Below are the code and all the weights of a small trained network. Each question names an input and a class and asks about switching units off, where a switched-off unit gives its printed mean instead of its output.

import numpy as np


def w(rows, s, z=0):
    codes = np.array(rows[::2]) - 128.0
    scale = np.full(codes.shape[1], s)
    scale[-1] = z or s
    return codes * scale


def norm(h):
    return h / np.sqrt((h * h).mean(-1, keepdims=True) + 1e-5)


def f(y):
    return y / 2 * (1 + np.tanh(0.7978845608 * (y + 0.044715 * y**3)))


def log_softmax(a):
    a = a - a.max(-1, keepdims=True)
    return a - np.log(np.exp(a).sum(-1, keepdims=True))


def net(x, mask):
    res = np.array(x, float).reshape(1, 2) / 4 @ E
    u = 0
    for l in range(2):
        y = f(norm(res) @ A[l][:, :-1].T + A[l][:, -1])
        res = res + np.where(mask[u : u + 3], y, B[l][:, -1]) @ B[l][:, :-1]
        u += 3
    return log_softmax(norm(res)[-1] @ U[:, :-1].T + U[:, -1])


A, B = {}, {}
E = w([
[32,254,86],'x0',
[236,220,133],'x1',
],0.0066)
A[0] = w([
[83,84,106,2],'0.n1',
[102,4,120,39],'0.n2',
[18,111,123,76],'0.n3',
],0.031,0.0054)
B[0] = w([
[251,197,108,165],'0.n1',
[87,145,252,248],'0.n2',
[59,54,47,211],'0.n3',
],0.035,0.017)
A[1] = w([
[75,253,131,123],'1.n1',
[126,130,130,1],'1.n2',
[109,110,240,90],'1.n3',
],0.035,0.0068)
B[1] = w([
[132,189,94,189],'1.n1',
[133,160,7,120],'1.n2',
[94,188,254,253],'1.n3',
],0.041,0.022)
U = w([
[87,125,235,205],'0',
[49,56,14,199],'1',
[134,121,100,10],'2',
[250,66,131,176],'3',
[159,239,7,148],'4',
],0.021,0.011)

Each question gives the input, the list of numbers given to net, and the class t.
The units are the neurons (one row each of A and B). Each row of codes is followed by its name. A weight is (code - 128) times the scale printed after its matrix; where a second scale follows, it is the last column's (A, B and U).
mask holds one flag per neuron, layer by layer. A switched-off neuron (its flag False) gives its mean, the last column of its row in B, instead of its output. The means were averaged over made-up inputs and are rounded, as every weight is.
A unit's drop is (log p(t) with every unit on - log p(t) with that unit switched off) / (log p(t) with every unit on - log p(t) with every unit switched off).
The circuit of an input: a set's keep is (log p(t) with only the set's units on - log p(t) with every unit switched off) / (log p(t) with every unit on - log p(t) with every unit switched off). Starting from all 6 units, units are removed one at a time, each time the one whose removal leaves the highest keep (on an exact tie, the one counted first), for as long as the keep stays at least 0.8.
units of the circuit, in order: the units of the circuit, biggest drop first
k most important neurons: the k neurons with the biggest drops, biggest first
top k neurons in layer l: the k neurons of layer l with the biggest drops, biggest first
drop of u: that unit's drop, to one decimal
input [-2,7], class 3: units of the circuit, in order => 0.n3, 0.n2, 1.n3, 1.n1
input [1,3], class 4: units of the circuit, in order => 0.n2, 1.n3
input [8,3], class 4: units of the circuit, in order => 0.n2, 1.n3
input [5,-1], class 1: units of the circuit, in order => 1.n3, 0.n2
input [-6,6], class 3: units of the circuit, in order => 0.n2, 1.n3, 0.n3, 1.n1
input [2,-6], class 1: units of the circuit, in order => 0.n3
input [-3,8], class 3: 3 most important neurons => 0.n2, 0.n3, 1.n3
input [6,5], class 4: top 2 neurons in layer 0 => 0.n3, 0.n2
input [1,2], class 4: 2 most important neurons => 0.n3, 0.n2
input [8,-1], class 1: 2 most important neurons => 1.n3, 0.n2
input [4,-7], class 1: 2 most important neurons => 0.n3, 1.n3
input [8,1], class 1: 2 most important neurons => 0.n2, 1.n3
input [7,4], class 4: 2 most important neurons => 0.n3, 0.n2
input [-1,3], class 3: top 2 neurons in layer 1 => 1.n1, 1.n3
input [6,4], class 4: top neuron in layer 0 => 0.n3
input [-4,8], class 3: top 2 neurons in layer 1 => 1.n3, 1.n1
input [0,3], class 4: top 2 neurons in layer 0 => 0.n3, 0.n2
input [1,5], class 4: 3 most important neurons => 0.n3, 0.n2, 1.n3
input [7,1], class 1: drop of 0.n2 => 0.9
input [-2,3], class 3: drop of 0.n3 => 1.0
input [4,-4], class 1: most important neuron => 0.n3
input [7,3], class 4: drop of 0.n3 => 1.0
